gib-sune: [ 11 -33   6 -38  -8   3   1  36  14  -6  -3 -10  -4   4   5  23   5 -26
 -27  52   8 -47  16 -13  -2  24   4 -22  -7   5]
fom-kemim: [  5 -18   6 -13  -4  -8 -19   9   8   2  -6   0   4 -15  14  12  -5 -21
  17   5 -21   4   8 -42 -31   2   0   5  10  11]
lenu-sefu: [ -8 -45  -7  25  51   2  -1  49 -13 -37  21 -45   4 -17 -27 -16 -38   6
  36  -1   6  18 -41  -9   9  -2 -42  21 -24  -3]
duva-nisu: [ 12  17  -6 -15   9 -23  38  12  47  -5  10   5 -38   6 -12 -16   5  -8
  13   0  31  -6  37   1 -28  18 -34   1   3  17]
duva-nisu: [  8 -23   8  -9  21  -3  27  27  43 -11   5 -23 -37  -3  -9   4  -6  -2
  70  -6  17  -2 -12 -16 -23 -20 -20  14  16  -8]
bof-zufos: [ -4 -28  17   8  16   6 -31  -6  -4  -8   3 -23 -11   6  17   7 -10  13
  30   6 -16  14 -16  -4  -9  -6  -3 -13  16   5]
duva-nisu: [-12 -37  21  -5  11   9 -33  25 -11  21  12 -36  -7 -10   7   7 -25   6
  30  -4 -29  11   5 -32   1 -37  19 -16 -24   5]
fom-kemim: [ 13  -6  29  32  13   6 -33 -58  -9 -33   6  14  -9  31  33 -13  23  48
  29  36  -4  32  -7  29 -13  -4 -10 -18  19 -16]
kefu-bura: [  3 -18  44 -11  -8  45  11   5  13  35   4  -9 -13  19   1  19   1  19
  55  -8  -6  -8  11   2  29 -79  46 -36 -26 -52]
bof-zufos: [ -5  12  11  21   7  36   5 -23   0  -5 -13   1   9  35  19  13   6  17
  22 -17  -8  15 -21  45  21 -37  27 -18  10 -40]
bof-zufos: [  8   0  12   0   8 -30 -15  -4   2   3  28   9 -19 -10   1 -37   0  16
   6  23  -1  24  59 -31 -31   1 -23  -4 -38  25]
gib-sune: [ 13  28  -7  -2 -25   0 -23  12   3  18 -18  18  27  -2  25   8  12  -8
 -17 -19 -39  11   3 -26  -7 -25  36  17 -11  -8]
lenu-sefu: [  8  64   8  27 -26  12  16 -68 -17  23   1  66  31   6 -28 -29   3  11
 -35 -56  10  24  29  29  30  11 -18 -17  -8 -15]
fom-kemim: [-11 -18   2  -1   4   6  23   1 -13   7   8   1  12 -29 -44  -3 -28 -22
  10 -24  18  -8  -6 -14  15  16 -29   2  -2   0]
lenu-sefu: [  2  -4  34 -37 -57  -5  21 -53 -15  63  10  47  -9 -46 -47  -2  10 -10
  -1  -4  28 -37  45 -44  11   6   3 -14   2   4]
fom-kemim: [  8   1  -6 -11  15  19   9  48  50  -5 -18 -22  -1  22  12  27 -22 -35
  16 -39 -17  -2  -9   0 -10  -3  -5 -14  19  -4]
duva-nisu: [ 29 -30  13  15  15  15 -52  45 -13 -31  11 -24  16  16   4  -5  -6  31
 -28  32 -13  -8 -36   3  33  10 -19 -12 -29  -8]
fom-kemim: [-26  13 -25  -9  -1   1  52  -1  -3   7 -11   7  11 -12 -14  10  -4 -35
   0 -14  15  -8   6  10  -1  -6  18  17   0  -9]
bof-zufos: [ -7  -9 -24  10  19  29  10  58   0 -23 -27 -11  60  -1  19  29 -20 -47
  17 -20 -40  17 -32 -17  -4 -39  32  28 -23 -42]
lenu-sefu: [ 32   9  34  -9 -39   9 -25 -21  18  34  -5  15 -21  -4  -8   9  19  32
  18 -29  -1 -17 -26 -17  19 -14   3  -4  34  -9]
gib-sune: [ 33  14  -5 -18 -21 -10 -18  30  37  -1 -17   4  -6   5  14  15  17  -6
 -18  -4 -10 -21 -18 -19 -10  16  -3  13  26  10]
duva-nisu: [-38  14  -2 -12   5   3  12   0   8  53   2 -19 -13  -6  -1   5 -38 -27
  20 -65 -22  24  46 -11 -11 -30  22 -26  -6  25]
duva-nisu: [ 14 -10 -21 -16  19 -11  13  69  35 -25   2 -36 -24  13   0   4   3  -3
 -13  25  17 -29 -16   9   0  13 -13  12  -8   9]
kefu-bura: [ 37  23  -4  11 -11 -16 -19   1  16 -23  -8  34  19  -2  12 -12  20   3
 -10   3 -12  14  -6 -24 -23  16 -22  29   4  -4]
lenu-sefu: [  5 -18   5   0   6  19 -13  17  -4 -13  -5  -5  22   8   4  14 -12 -14
 -12   6 -11  -6 -10   0  11  10  -4 -16  -4  -9]
lenu-sefu: [-12 -30  14 -24 -21  59  13   7  -5  19 -34  -1  42   2  -9  64 -22 -56
  -5 -27 -11 -43 -35   5  38   0  31 -35  33 -35]
kefu-bura: [  4   5  10   1   6 -20   6 -15   0   4  31   0 -37   4 -23 -36   3  34
 -15  19  35  -5  34  18   9  23 -35 -19 -19  24]
gib-sune: [-33 -38   3   6  32  18  17  14 -15   3  15 -52 -21  -3 -29   5 -36   7
  31 -17  20  -7 -31  26  32 -10  -9 -16   3   1]
kefu-bura: [ 35 -20  -1 -10 -16   2 -18  37   0 -25  -7  -1  12  -3  -1  13  26  11
 -29  47   8 -43 -48  -9  21  16   0  22   0 -17]
lenu-sefu: [-33 -60  -5   4  16  50  10   4 -38 -24 -27 -18  62 -18 -21  55 -48 -67
   6 -22  -7 -20 -71   6  28  32  -7 -12  44 -23]
duva-nisu: [ 28 -21   2  25  14  13 -48  28 -21 -48   0  -5  39  14  12  -3   1  18
 -34  34 -17   2 -44   6  21  21 -20   3 -17 -15]
kefu-bura: [  0  -7  -1  -1  13  -3   4  25  21  -2  -1 -18 -14  -1  11   4  -4  -1
  43  -9 -11  13  -6 -17 -20 -32   9  16  -1  -6]
fom-kemim: [-14  12 -26 -14   1 -18   9  50  -4  28  12 -23  -3 -20 -20 -13 -20 -12
 -33 -20  -3  -7  22 -17  11  -6   8  12 -43  26]
gib-sune: [  7  -3  -4   0  -7  -4 -10 -20   2 -20 -18  20  19  -5  16  15   8 -23
   0   8 -10   3 -14 -13 -27  27  -9  11  37   2]
lenu-sefu: [  4 -29  16  15   8   2 -29  14 -21   4  15 -14   9 -29 -17 -12 -20  17
  33 -13 -15  18 -23 -40   8 -22 -12  16 -20  -5]
fom-kemim: [  6  22   0  18  11  16  13 -18  16 -22  -8   6  -5  41  18   1  16  18
   6   1   8   9 -10  52   6  -7   3 -13  14 -23]
kefu-bura: [ -3 -53  41  -6 -21 -11 -22 -94 -51  -8  15  42   6 -39 -26  -5   5  -3
   0  56  29 -17  13 -27 -13  71 -48 -24  40  21]
kefu-bura: [ -2 -57  26   4  14   5   0 -11  -8  -5  12  -9  -3 -45 -45   2 -35 -14
  69 -23  14   3 -35 -46  -6  16 -55   9  32   1]
bof-zufos: [ -9 -13   1 -14  26  -1  -8  50  27   8   9 -38 -19  16  20   3 -26 -15
  13  -5 -23  13  39 -13 -20 -20   7 -26 -28  19]
fom-kemim: [ 30  23 -10 -11 -15   4   4  45  46   6 -21   0   2   3   0  17   4 -14
   4 -42 -12 -12 -29 -19   1 -11   1  24  17 -10]
lenu-sefu: [ 21  27  19  10 -13  10  -5  -1   7  24  12  18   2   6 -15 -21   1  27
  -1 -30  -3  12  18  -3  24 -27  -3 -10 -33 -17]
bof-zufos: [-36  46 -43  -1  -7   4  43   8 -19  24 -11  -1  19   5  -8   2  -2 -19
 -54 -28   6  -8  11  43  31 -12  43   8 -25  -1]
kefu-bura: [ 27  41   5  16 -16   7 -14 -14  18   0 -18  45  33  11  25  -3  14  -5
   6 -30 -34  35  13 -18 -20 -21   9  10  -3 -24]
gib-sune: [-13 -34  22   0  24  28 -21  21   2   9   8 -42 -10  17   4  14 -35   2
  23 -17 -16   6  -3   8  17 -18   1 -45  -5   1]
duva-nisu: [ 12  -8  14  -9  -2 -14   3  -6  15   1  13   2 -31  -3  -6 -11  13  18
  20  20  18  -7  13 -10 -12   0 -14   1   2   5]
kefu-bura: [-24   2  -5 -21 -18   9  13 -32 -11   8 -22  11   6  17  37  32  24 -23
 -19  37  -6 -18  22  24 -12  -5  58 -19  16  -7]
lenu-sefu: [ 30 -57  30  -5   1 -15 -51  21   4 -13  16 -27 -29 -27 -12  -2   0  32
  36  28   3 -17 -48 -49  -5  15 -39  15  23  16]
gib-sune: [-19  -8   4  -1  -3  38  43 -19  -9   7 -16  11  26  -4 -24  26 -16 -34
  21 -31  13 -13 -20  18  25  -9   9 -10  19 -36]
duva-nisu: [-16  -3 -33 -29   5 -23  11  55  24   9  -5 -59 -52   6  14  18  12   7
 -12  17  11 -38 -26  17   0  -6  33  20  16  31]
fom-kemim: [ 54  -1  25  -7 -10  17 -44  35  47 -10  -9  -5  -9  33  14  14   6  16
 -14  -8 -14 -20 -24  -2  13  18 -25 -28  22  -2]
gib-sune: [-29 -44 -32  -1  18 -30  17 -19 -31 -51 -11  -5  11 -36   4  14   6 -36
  13  58  18  -9 -37 -12 -45  50 -15  48  45  19]
bof-zufos: [-24  -9   2   3   7 -25 -14 -30 -31  13  23  -7 -18 -18  -7 -24 -10  14
  -7  13   5  15  31  -6 -11  16 -11  -9  -9  38]
gib-sune: [-27   2 -15  12  -6  -7  12 -21 -51  13  11  -1   9 -27 -32 -15  -2  16
 -24   0  20  -7 -19  15  35   2   8  20 -14   4]
fom-kemim: [-42 -18  -1  22   0  -3  18 -58 -64  11  11   4   6 -40 -27 -12  -1  19
  35   1  18  14 -27   3  15 -24  17  31   3 -13]
bof-zufos: [ 11 -11   7   7  13  26  -1  32  18 -12  -4 -31 -13  27   6  15   3  24
  22  -2   2 -11 -45  28  28 -30  12  -4   4 -29]
bof-zufos: [-11  12  -9  24  -2   5  -4 -25 -31  -7  -6   8  20  -1   5  -4  10  17
  -5  -2  -5  15 -27  19  14 -14  18  19   0 -16]
gib-sune: [ -2 -11  -4  -2 -16  -5 -28 -16 -28  -4 -10   9  23 -15   6  11   4  -9
 -32  15 -11 -10 -20 -11   2  31   2   5  20  14]
kefu-bura: [-20   5   0 -26 -24  10  36 -48 -12   9 -12  23  -3  18   4  22  25 -20
 -42  42  32 -43  29  47  11  30  27 -36  22  -2]
kefu-bura: [ 22  20  25  16 -14  32  11 -23   1  16   2  39  29  -3 -47 -10 -21  -3
  -1 -64  11   5  -4   3  41   8 -39 -21  -2 -28]
gib-sune: [-12 -26 -10 -12   8   6  12  22   2  -9 -12 -20   5  -9   1  25  -9 -27
  14   6  -1 -16 -25  -8  -6   2   9  10  17  -3]
bof-zufos: [ 17 -20  30   7  15  27  13   4  20 -13  11  -9 -20  22 -10  -1   1  27
  45   8  20  -5 -13  20  20 -26 -13 -21  -5 -36]
fom-kemim: [-26  12 -23   8  15  -8  16  15   0   9  -5 -20  -3  -8  10  -1 -10  -7
  30 -29 -16  27  -5  -4 -16 -40  27  29  -8   0]
lenu-sefu: [ 19  13  27  -7 -31  11  -6 -16   5  36   4  22  -4  -7 -19  -4   6  17
   4 -26   2  -9   8 -15  22 -18   4 -11  -4 -13]
duva-nisu: [ 31 -10  11   3  -1  -2   0   4   6 -30   8  20   5   3  -9 -13  17  12
  -7  40  20 -13  -2  -3   1  21 -30   4 -11 -15]
duva-nisu: [-19  -1  -7 -11  14 -38  17 -16  25   3   3   1 -30 -20  21  -8  -2 -25
  60   0  -9  35  49 -42 -79 -12  -3  21  15  29]
bof-zufos: [-25  -3   1  -2  -6   7   3 -39 -20  15  -4  -5  -7   0  -6  12  -7  -3
  -9 -12  10  -9  -9  26  14  19   5 -20  34  14]
[ 13 -20  -3 -19   8 -11  16  10  31 -32  -7   2 -13   5   9  13  11 -25
  12  38  17 -20   2  -7 -35  33 -23   3  28   5] : gib-sune
[  0  24   2  18  -3 -10  42 -57 -13  -5  20  31 -19  -4 -48 -37  13  32
  -7  -3  61  -5   4  43  25  31 -45   2   8  -3] : gib-sune
[-16  -4  12   3 -23  29   9 -35 -33  25 -12  19  30 -14 -12  18  -1  -8
   8 -20  -5  -5 -17   1  28 -25  33  -3   5 -32] : duva-nisu
[-12   5 -17  15  19   6  13  -1  -7 -20  -5  -4  14   8  -1   0 -11 -11
  -5 -10   3  11 -13  25   3  12 -10   3   5  -3] : lenu-sefu
[-43 -38  -1 -21  -2  28  20 -11 -20  15 -21 -27   5  -7   3  51 -13 -36
  19   1   0 -29 -30  14  12 -10  44 -15  38 -10] : fom-kemim
[  6   8   0 -12 -17  -3  -4  16  -8  20   8  -1  -3  -3 -11  -7   8  13
 -36  10   7 -22  10   0  25  -2  12  -4 -27   4] : gib-sune
[ -4  -8 -14  -1   1   9   5  19  -4 -11 -19   7  40 -14   6  19 -12 -42
   3 -11 -22   5 -13 -25 -13  -1   9  18   1 -13] : bof-zufos
[ 10  -5  13  -5 -17 -19 -10 -56 -12 -19  -4  48  10  -5  29  -4  35  -5
   2  63  -1   7  36 -21 -47  20   2   3  11  -1] : fom-kemim
[-12 -53  25  -5 -18   7 -24 -28 -44  20   4  -6   7 -50 -28  15 -11   3
  30   1   1 -17 -45 -42  17   1   0  11  27   0] : fom-kemim
[  2  27   7  -2  -3  15  23  19  16  26   5   9   3  15   4  -9   1   3
  13 -20 -11  15  46   0   7 -60  34 -11 -55 -30] : gib-sune
[ 47  38   5   8   6  15 -36  52  51 -10   1 -23 -26  70  24  -7  13  50
 -50 -10  -7 -11 -10  54  38   2 -10 -38 -12   0] : fom-kemim
[  3  -5   2   6  11  17   7  17   0  -9  -1  11  34  -1  -8   1 -22 -28
  -1 -14 -11  12  13 -11   2   1 -14 -10 -24 -16] : duva-nisu
[-13  20 -31 -34 -17 -22  13  29  13  27 -10  -6  -4 -13  -5  11  -9 -43
 -55 -16  -1 -27  28 -12  -9  35   7   0   6  44] : bof-zufos
[  8  11   8 -23 -21 -12   9  -6  15  22   5  12 -23   0   0  -4  19   5
  -8  16  12 -18  35  -8  -7  -3  11  -8  -7   7] : lenu-sefu
[ 10  -4  -1  -8   3  14  22  29  12  -5   1   1  10   4 -19   4  -8 -15
  -9  -2  13 -19   2   4  17   4 -11  -7 -18 -16] : duva-nisu
[ -2 -10   9   3   3  11   2   4 -10  10  12 -10  -3  -5 -27  -6 -16  10
  -3 -14  13  -8  -8   8  30   3 -15 -14 -10  -1] : kefu-bura
[ 29   1   0 -26 -34  -7 -53  35   8  12 -16   2  15  -1  28  22  15  -9
 -56  20 -35 -28  -4 -35  -2  18  22  -2   2  19] : gib-sune
[-24  34 -23   3   8   2  37 -16  20   7 -20  11   9   6   9  11 -15 -43
  17 -54 -10  27  18  11 -28  -4   7   3  26   3] : kefu-bura
[ 27 -10  -1  21  31   7 -28  47  17 -42   6 -22   8  23   4 -10 -16  13
 -10   1  -8  10 -27  10   9  20 -42  -6 -11  -1] : duva-nisu
[-32  -3 -17 -13   9   3  40  -7  -6   0  -7   1   8   0   3  13  -8 -40
  -5  11   9  -5  30  14 -14   6  17 -10  -3   1] : fom-kemim
[-23  34 -28  10  17  -7  20  -4  11  -9 -12  -8  -9  33  47   1  18   2
   9   8 -15  29  21  37 -28 -37  47  10  -7  -7] : fom-kemim
[-35  -7 -23  15  18 -14  -4  14 -35   4   7 -30   4 -22   5 -10 -11   9
  14  -2 -17  25 -14  -9  -3 -35  29  34 -26   7] : gib-sune
[  7 -21   5 -19  -7  26 -22  43  21  11 -23 -30   8   5  10  44 -18 -26
   2 -29 -27 -24 -41 -14  13  -3  15 -13  31  -2] : gib-sune
[-83 -63  -7 -12  27  39  13 -15 -43  20 -13 -72  -3  -7 -16  57 -62 -46
  12 -34   3 -24 -48  43  35  20  21 -49  61  24] : bof-zufos
[ 15  21 -15 -21 -27 -14   4   8  33   2 -34  22   7  -5  40  28  33 -29
  15   4 -26  -3  -4 -36 -47 -20  40  40  29  -9] : fom-kemim
[ 12  36   4  -8 -22  -8   5 -31  16  12  -8  44   8   6  11  -6  14 -16
 -17  -9  -6  10  47  -8 -24  12  -2 -10   5   5] : bof-zufos
[  6  18 -31  -6  19 -31   5  54  38 -19  -2 -30 -32  17  35  -6  20  11
   7  23  -8   7   3   1 -34 -23  20  35 -14  13] : kefu-bura
[ -4 -20   7  13  37  13  20  13  20 -18   7  -8  10  -7 -26  -4 -49 -35
  49 -47   1  28   4 -15 -16  12 -56 -11   6  -2] : fom-kemim
[ 25 -19  22   1   2   7 -56  41   9  10  12 -35 -15   5  -5  -2 -18  31
  -8 -17 -18  -7 -27 -15  28   2 -20 -20  -5  17] : fom-kemim

fizazgozod: [-10 -15 -25  22  16   8  -4  -4  24  -9 -10  -1  -3  -6  -8  12   4  34
   0   8  16   4  -2   3 -22   9  11   0  33   2]
ritvames: [ -4   8  -7  -1 -23   4   1  -6  21   4   7  -3  23 -23  -5   0 -47   1
   2   3  -4  -2   2 -14 -25  -3 -20  13  18   9]
paplufep: [-22 -50  25 -27 -17  -7 -26   2 -43 -10  -8 -42   8   8   0   0 -13   2
  -6  18 -23  23 -40 -22  25 -38 -49  11  -5  -1]
nezazak: [-21  19 -43 -18 -17   5  -7  11   7  12 -46 -45  28  17  32  21  -3  55
  18  16  30   5 -18  -4 -13  -4   3  -5  10 -21]
paplufep: [ 33  56  -2  11  32  -4  30   9  64  17  -6  27  -5 -10  -6 -13  45   7
  21 -39  16 -25  39  16  -9  36  43  -7 -41   0]
nezazak: [  6 -14 -23  36 -17  12  -3  28  62  16   5  17  -9 -46 -58   1   7   6
   2   2  18  -7   0  -6 -26  17 -22  34   6   5]
ritvames: [  6  11 -29   1 -27   8 -19  12  10  -1   6   4 -19   0 -18  16  -7 -15
   3  21  15  -5 -17  -6  -3  20   0   4   6 -13]
nezazak: [ 23   3 -20 -15 -47  15  17  -9 -14  -4  15 -13  25 -13  29 -21 -22 -32
 -10   8   2   7  -2   1   3  16 -16  -9  11  33]
nezazak: [ -9 -57  35 -20  20 -21 -15  -1 -26 -43 -13 -21 -16   7  -1   6  42   7
  11  -5 -37  15 -32 -13  29 -16  -6   4 -16  -3]
nezazak: [ -1   1  29 -34 -15  -5 -18  -2 -17  11   3 -36  14   8  -3 -13 -30 -13
  -2   7 -15   9 -20 -23  23 -25 -45   4 -31   2]
paplufep: [-21  -4  29   8  18 -13   2  17 -31  21  -7  19 -10  15  -4   5  20   1
  -4 -11  -6  -6  13  12  12 -32   4   8 -20 -26]
nezazak: [ 48 -35  -2  -1  30  19 -10 -28  27 -32  22 -31 -22  -1 -17 -38  31 -10
 -19   9   8  24 -22  -5  31  43 -13 -28  -6  57]
paplufep: [ 21   5 -13 -29 -19  -5   3  -8  25 -34  -8 -23  12 -14  16   0   7  -1
  24  -5 -13   1 -18 -17  -2  27   6  -4  -6  13]
paplufep: [ -29   89  -12    1   -5    4  -19  -32  -12   30   24   28   11   30
   11   31 -123   -9   -8   22   11  -21   27   -5  -42  -17   20  -15
   42  -34]
fikosar: [  4 -26 -39  50 -10  13  28  30  10   5  -4  42 -15 -25  -8   5  58   3
  -7  -5  26  -7  19  33 -16  24  26  13  26   3]
paplufep: [ -5  19   1 -16 -12   8 -11 -26 -23   5  16 -15  16  16  17  -4 -63 -13
 -14  18  -1   7  -3  -9  -2 -12 -16 -14  18   8]
fizazgozod: [ 30  48  11 -16 -15  -1 -13   9  -4  16  27  19 -30  15 -19  -7  -4 -58
   0   3   1 -17   2  -2  26  18   2  -7 -45 -14]
fizazgozod: [  0   8  21 -19 -17 -19  20  22  13   7 -19  -2  23 -21   7  -3  20   1
  26 -30 -21 -11   8  -7   0 -12  -7  22 -38 -10]
fikosar: [ -2 -39 -18  49   5  26 -20  19  39  29  13   3 -21 -26 -69 -11   1  13
 -28  22  34  10  -9  -1  -9   3 -44  23  17  15]
fikosar: [-31  58  -2  -4 -16  -7  -5  18 -41  45  -9  22   1  35  17  27 -32  -6
   1   7  15 -20  19  12  -6 -30  16   1  -8 -54]
ritvames: [-31  -4  -5  -6  -3   6 -43  -4  -2  13  -6 -32   2  15 -22  18 -54  26
  -6  33  10  11 -29 -24  -7 -27 -36   7  17 -18]
fizazgozod: [ -3 -27  15  22  24  -3  29   3 -80  -3   6  40 -24  30  37  -6  62 -25
 -25 -11  -2   1  25  47  31  -9  42 -21   4  -3]
nezazak: [  2 -32 -18  -2 -27  -3  18  14  -8 -25 -16  -2   9 -18  21   5  38   3
  12  -5  -8   4 -10   6  -1  10   9   8  11   6]
fikosar: [-11 -18  30 -23 -17  -2  13  -7 -22  17  -6 -36  49 -11  22 -27 -32   6
  -8  -9 -18  15   0 -12   7 -40 -49   9 -11  23]
fizazgozod: [-14 -12 -26  26  50   0 -31  12  69  -9 -31 -11 -31   2 -47  30  38  70
  20   9  28   1 -20  -9 -20  18  18   7   8 -23]
paplufep: [  7 -38 -20  -2 -18  12   5   5   8  -8 -13 -33  17 -17   6 -14  19  16
  -4   8   9  18 -20  -3   4   7 -25   4   9  27]
fizazgozod: [ 27 -27 -39 -17 -65  16  37  24  -6   0 -21 -35  39 -29  41 -28  44  -6
   3  -2  14  13 -13   9  13  21 -23   4  -7  36]
fizazgozod: [ 16 -10   4 -11  17  -6  14 -10  24 -26 -11 -14   8 -10  13 -10  30  15
  15 -18 -11   4  -1  -3   2  17  13  -8  -9  19]
nezazak: [-13 -51   7  13  11 -19  12   8 -21 -46 -10  28 -20 -11   8  22  56   4
  13 -15 -29  -1  -3  11  -2   1  35  10  19 -10]
ritvames: [ 34  27 -22   1 -20  15  -7  15   3  15  18  11 -31  10 -16  -9  21 -42
  -8  13  26  -8  -4   9  22  35   5 -10 -24  -1]
ritvames: [-32 -54  39   7 -12  -1  36  -1 -73  23  -3  -5  49 -10  39 -28 -13   1
 -31 -14 -22  19  21  17   8 -64 -41  12  15  24]
fikosar: [ -5 -16 -31  22 -40  16   5  34  -4  28  -6   6   2 -17 -13   0  14  -4
 -11  14  27   0  -3  12  -4   0 -21  20   8  -3]
fikosar: [  1 -11 -19  -5 -23  -1  10   2  26 -18 -13 -12  22 -27   9   5  -1  16
  17  -5  -6   2  -8 -10 -20  11  -3  12  15  11]
fizazgozod: [-12 -14  16  -7  18 -15  21 -21  35 -27 -17 -13  41 -31  18  -1 -15  41
  23 -29 -31   3  10 -16 -32 -10   3  10  17  19]
fikosar: [ 17 -21 -25  18  10  16 -30   0  23 -15  14  -2 -43   3 -41   4  18  -5
 -11  27  22   8 -26  -3   9  33  -2  -6  12   7]
paplufep: [-19  -3  -7 -50 -44 -14  -2  -1 -23 -21 -32 -49  44   2  49  16 -24  19
  27   5 -22   9 -30 -24  -3 -20 -15   4   3 -10]
fikosar: [ -6  21  20 -18  32 -10 -12 -29 -19 -13   4  -6  -4  32  18   6 -23   3
   1   1 -13   1   1  -4   7  -8  19 -24   1  -8]
ritvames: [ -5  44 -17   1 -31 -12  10  16  32   2  -4  34   8 -24  -3  28 -21  -6
  30 -13  -7 -28  16  -6 -38  11  25  21   5 -28]
nezazak: [ 24  28 -13  11  -2  22   1 -21  16  16  33   9   0  -2  -9 -22 -42 -26
 -23  11  19  -1  16   3  -6  21  -7 -16  12  28]
nezazak: [ 19 -13   2 -12  -7   3   5  11  14   1  -9 -24   5  -9  -3 -19  33   0
   4  -6   3   7 -12  -4  19  10 -18   2 -29  16]
fikosar: [  2   8  -4  23   5  -9  37  16  10   0  -7  46   0 -18  11   6  41   0
  12 -31  -3 -19  35  24 -18  10  42   9   1  -8]
ritvames: [ -8 -69  15   5   4  11   5 -13 -45  -8   3 -27  14   0  14 -26   6   4
 -31  11  -7  31 -13   6  21 -25 -37  -5  21  37]
paplufep: [  9  43  23 -51  -5  -2   4 -20  -3  22 -10 -54  48  17  37 -28 -44   7
   5  -8  -5   7   0 -18  16 -19 -30 -17 -38  14]
fizazgozod: [ 27  34  -5  -6 -33   0  35 -11  20  -7  21  26  26 -32  21 -14 -26 -36
  10 -22 -16 -16  29   1 -22  23  14   2   4  23]
ritvames: [ 17  29   8   5   5  -3   1  10  30  14  11  20 -14  -9 -26  -5   6 -17
   7 -13   2 -15  13  -1  -1  13   5   7 -27  -6]
fikosar: [ 20 -53 -65   9 -63  31 -19  28  18 -11  -3 -32 -12 -28 -26  -2  27  -6
  -9  42  33  20 -51  -8   7  37 -40  15  23  23]
fizazgozod: [  2 -16  12 -29  29  -5 -33 -19  43 -23 -18 -62   6   3 -18  -3  -8  43
  16   7  -8  19 -38 -37   7   0 -28  -4 -15  12]
paplufep: [  3 -51 -33  27 -15  20  37  18 -14   9 -20 -10  21 -18  27 -22  56  22
 -18  -2  27  17   6  30   3   5  -6   1  21  32]
ritvames: [ 21  20  46   2  30   1  20  -3   2  39  17   7   6   2  -9 -45   8 -20
 -18 -27   0  -3  33  11  25 -13 -18  -7 -50  21]
ritvames: [  4 -10 -14  -8  22   9 -34   7 -48   0  -9 -24 -48  61   4   7  49   0
 -16  34  31  14 -33  14  50   8  12 -32 -17 -20]
[ -9  28  -9 -24  -2   9 -26 -11   5  21 -12 -47  18  25   5   0 -46  24
  -2  23  19   9 -19 -18   2 -13 -26 -12  -5  -6] : nezazak
[-10  48  10 -38 -32 -11  -7  11 -47  23  -7  -6   9  33  29  11 -25 -25
   9   5  -5 -11  -2  -3  18 -23  -1  -5 -31 -36] : fikosar
[-16  -9  -4 -27  18 -16   7  -6 -42 -29 -40 -27   8  37  61  18  44  35
  18  -5  -7   9 -13  10  17  -8  39 -24   0 -18] : nezazak
[ 29  12  17  -4  52 -17  42 -12   7 -30 -12  20  -8  10  40 -14  81   6
  18 -46 -14  -9  31  27  16  29  68 -29 -28  11] : ritvames
[ 11  33 -56  28  -6  27  13 -23  15   3  17  21   4   1  19   3 -36   0
 -16  17  36  -5  22  20 -34  35  33 -24  57  18] : nezazak
[ -6  64   1 -14  20 -19   9 -15  54  -6 -16   8  23  -6  13  21 -31  32
  39 -27 -11 -23  23 -14 -40   7  38  -1  -3 -21] : ritvames
[-16  64   1 -12   0  -6  -9 -14   3  19   4  10  12  18  10  19 -64   2
   9   2   1 -17  17  -8 -22 -12  14  -6   5 -27] : paplufep
[ -2  13  36  18  50  -7 -11  -9  44  13  15  19 -14  -8 -49  -5 -17  10
  -1 -16  -8  -9  19 -10 -11  -9  -6  10 -16  -2] : fikosar
[  9   7  10  17 -18   5   8  41 -26  46  12  32 -24   4 -23 -14  36 -42
 -18  -3  17 -12  15  22  28  -7 -12  13 -41 -16] : fikosar
[-40 -14 -20  26 -35  -5  32  28  17  19 -30  17  47 -45  10  19 -12  40
  15 -17   0  -9  22   5 -53 -28  -6  42  35 -13] : fizazgozod
[ 21  -6  29 -33  20  -6  -8 -26  -8 -24   7 -32  -1  16  12 -21   3 -11
   0  -3 -20  13 -16 -14  31   4  -9 -22 -25  22] : fizazgozod
[ 22   0 -25  28 -56  11 -30  45  49  13  35  43 -50 -45 -92  14  -3 -58
   1  21  11 -20 -18 -16 -10  34 -29  45 -10 -16] : ritvames
[  3 -12   9   0   6   0  -1   4   1   3  -2  -8  -2  -2  -8  -8  13   2
  -3  -2   0   4  -4  -1  10  -4 -11   3 -12   5] : paplufep
[ 36  32  -7  -9  20  -4  -3  13 111  -1 -17 -21  -3 -30 -42  -9  35  29
  39 -24  11 -12  -5 -24 -10  42   0  12 -52   6] : paplufep
[-18 -34 -29   7 -61  -1  27  16 -44 -18  -7  20  22 -24  38  17   4 -15
   2   3 -12   0   0  14 -19  -6   8  17  45  -1] : ritvames
[-17  -5  18 -15  38 -11  19 -26 -26 -13 -24 -22  28  24  53  -4   8  39
   4 -17 -12  11  12   9   3 -21  22 -23   7   6] : ritvames
[-35 -25   5  31  15  -3 -23  35  17  30 -19   6 -17  -6 -52  20  14  36
  -1   7  15  -1  -7  -3 -10 -29 -22  33  -4 -33] : paplufep
[ 15 -58  37  19  27  -5  30  -3  -1 -17  11  15   0 -29  -8 -33  49 -10
 -12 -31 -26  10  16  12  14  -3  -8   8 -10  39] : ritvames
[  1   3  14   5   3 -11  27 -10 -68 -20  18  51 -17  20  42   6  21 -44
  -9 -13 -22 -11  27  32  12   0  52 -19  13  -8] : paplufep
[ -7  54  28 -16  -6  -6   4  -6 -29  39  13  11  16  21  15  -7 -49 -26
  -8  -7  -5 -13  25   2   5 -28  -7  -6 -24 -16] : nezazak
[ 28 -49  -7  17 -17  26 -29  23  23  14  22 -20 -32 -21 -68 -28  24 -25
 -27  27  23  18 -35 -11  30  18 -63  16 -20  29] : fikosar
